Below are the code and all the weights of a small trained network. Each question names an input and a class and asks about switching units off, where a switched-off unit gives its printed mean instead of its output.

import numpy as np


def w(rows, s, z=0):
    codes = np.array(rows[::2]) - 128.0
    scale = np.full(codes.shape[1], s)
    scale[-1] = z or s
    return codes * scale


def f(y):
    return y / 2 * (1 + np.tanh(0.7978845608 * (y + 0.044715 * y**3)))


def log_softmax(a):
    a = a - a.max(-1, keepdims=True)
    return a - np.log(np.exp(a).sum(-1, keepdims=True))


def net(x, mask):
    res = np.array(x, float).reshape(1, 4) / 4 @ E
    y = f(res @ A[0][:, :-1].T + A[0][:, -1])
    res = res + np.where(mask, y, B[0][:, -1]) @ B[0][:, :-1]
    return log_softmax(res[-1] @ U[:, :-1].T + U[:, -1])


A, B = {}, {}
E = w([
[105,106,224,116,234,179,149,63,106,137,131],'x0',
[84,99,111,150,133,129,114,133,102,154,167],'x1',
[117,114,230,116,66,88,176,176,161,226,136],'x2',
[15,187,143,4,141,94,156,179,95,74,99],'x3',
],0.014)
A[0] = w([
[178,104,123,128,113,85,148,106,118,144,118,132],'n0',
[106,168,142,87,180,134,165,132,105,136,107,132],'n1',
[136,93,197,102,155,95,200,117,134,194,152,95],'n2',
[97,114,106,116,72,64,184,196,124,157,117,126],'n3',
[128,132,162,134,66,87,105,187,149,179,143,149],'n4',
[77,103,175,103,119,105,117,192,125,131,99,111],'n5',
[205,135,86,180,156,154,59,87,106,164,88,224],'n6',
[205,93,85,176,76,166,111,85,150,131,161,254],'n7',
[142,107,140,84,51,100,127,165,108,155,99,130],'n8',
[109,142,143,62,200,96,111,134,104,168,109,90],'n9',
[82,160,94,85,84,107,101,168,112,127,123,133],'n10',
[130,128,153,151,211,184,101,92,125,107,104,174],'n11',
[131,99,153,176,150,161,127,76,146,154,134,157],'n12',
[140,127,97,134,56,64,107,192,167,122,134,204],'n13',
[142,131,107,131,209,165,78,119,68,131,131,148],'n14',
[148,59,217,158,189,149,88,80,135,170,118,151],'n15',
[85,81,185,114,205,161,205,95,88,119,83,109],'n16',
[149,104,10,130,108,106,94,151,115,74,114,220],'n17',
[118,118,184,138,84,152,188,141,143,222,101,167],'n18',
[47,201,124,37,120,137,163,171,78,95,134,185],'n19',
[79,140,203,46,97,102,156,186,96,112,167,103],'n20',
[96,145,56,72,192,121,125,138,68,55,95,133],'n21',
[109,119,106,115,172,212,159,85,107,91,141,145],'n22',
[164,83,161,178,84,109,138,162,140,136,148,147],'n23',
],0.011,0.0076)
B[0] = w([
[127,121,91,131,132,145,152,108,95,172,144,154],'n0',
[87,91,124,82,70,81,74,133,192,152,139,184],'n1',
[185,52,169,202,129,62,152,136,208,104,158,199],'n2',
[55,153,163,188,219,201,141,171,149,120,117,201],'n3',
[103,191,137,226,87,152,164,70,100,151,103,202],'n4',
[93,107,179,189,114,128,119,149,142,133,128,181],'n5',
[133,202,100,143,153,120,82,135,124,90,251,234],'n6',
[134,195,52,154,110,116,108,142,150,122,249,250],'n7',
[99,181,127,218,152,178,103,120,141,152,114,181],'n8',
[81,103,144,126,43,111,74,112,179,148,153,176],'n9',
[112,138,135,130,174,168,96,190,104,62,69,189],'n10',
[103,160,252,69,205,87,101,44,48,99,147,212],'n11',
[175,163,185,141,173,165,164,113,93,95,161,202],'n12',
[63,176,39,172,137,165,148,157,120,182,42,213],'n13',
[115,153,172,87,172,120,128,120,99,115,136,192],'n14',
[206,129,200,129,131,142,188,105,126,60,169,236],'n15',
[98,61,215,99,63,102,97,48,135,187,235,218],'n16',
[195,80,2,92,160,66,78,220,177,79,180,215],'n17',
[167,77,162,251,38,150,223,86,163,146,145,219],'n18',
[24,67,173,135,126,92,97,206,118,131,54,253],'n19',
[73,139,236,166,102,110,71,178,182,117,131,221],'n20',
[49,51,79,64,115,85,191,130,65,127,53,218],'n21',
[83,155,149,52,192,184,102,101,74,135,107,192],'n22',
[149,128,76,228,81,183,178,81,100,177,125,189],'n23',
],0.0075,0.021)
U = w([
[163,156,51,143,131,64,42,163,164,110,185,255],'0',
[123,71,55,101,132,108,114,204,131,78,67,163],'1',
[132,154,49,167,72,209,183,90,141,210,139,135],'2',
[106,186,165,180,158,162,93,155,154,134,59,69],'3',
[142,215,152,77,170,201,94,80,108,84,162,132],'4',
[89,92,146,54,125,118,109,77,79,143,92,94],'5',
[250,66,162,162,116,106,206,106,121,110,131,101],'6',
[117,77,147,145,77,103,80,132,218,145,187,57],'7',
],0.011,0.0036)

Each question gives the input, the list of numbers given to net, and the class t.
The units are the neurons (one row each of A and B). Each row of codes is followed by its name. A weight is (code - 128) times the scale printed after its matrix; where a second scale follows, it is the last column's (A, B and U).
mask holds one flag per neuron, in row order. A switched-off neuron (its flag False) gives its mean, the last column of its row in B, instead of its output. The means were averaged over made-up inputs and are rounded, as every weight is.
A unit's drop is (log p(t) with every unit on - log p(t) with that unit switched off) / (log p(t) with every unit on - log p(t) with every unit switched off).
The circuit of an input: a set's keep is (log p(t) with only the set's units on - log p(t) with every unit switched off) / (log p(t) with every unit on - log p(t) with every unit switched off). Starting from the 12 units with the biggest drops (on a tie, the unit counted first), units are removed one at a time, each time the one whose removal leaves the highest keep (on an exact tie, the one counted first), for as long as the keep stays at least 0.8.
circuit, biggest first: the units of the circuit, biggest drop first
unit that matters most: the unit with the biggest drop
top k neurons: the k neurons with the biggest drops, biggest first
drop when u is switched off: that unit's drop, to one decimal
input [1,6,4,-5], class 6: unit that matters most => n15
input [-8,2,0,-6], class 0: top 2 neurons => [n17 n7]
input [4,5,0,6], class 5: top 2 neurons => [n21 n7]
input [7,2,-1,0], class 4: top 2 neurons => [n19 n15]
input [0,8,-7,-7], class 0: top 2 neurons => [n17 n7]
input [0,-8,-4,-1], class 0: top 3 neurons => [n17 n15 n12]
input [1,-7,6,-7], class 6: top 2 neurons => [n15 n2]
input [8,-6,1,4], class 7: top 2 neurons => [n2 n16]
input [-1,8,0,-7], class 0: top 2 neurons => [n6 n7]
input [-6,7,0,-3], class 0: top 2 neurons => [n17 n18]
input [-7,-8,6,-4], class 2: drop when n0 is switched off => 0.0
input [1,7,-8,2], class 5: drop when n21 is switched off => 0.2
input [1,0,-5,7], class 5: drop when n22 is switched off => 0.1
input [5,-3,-6,1], class 5: circuit, biggest first => [n21]
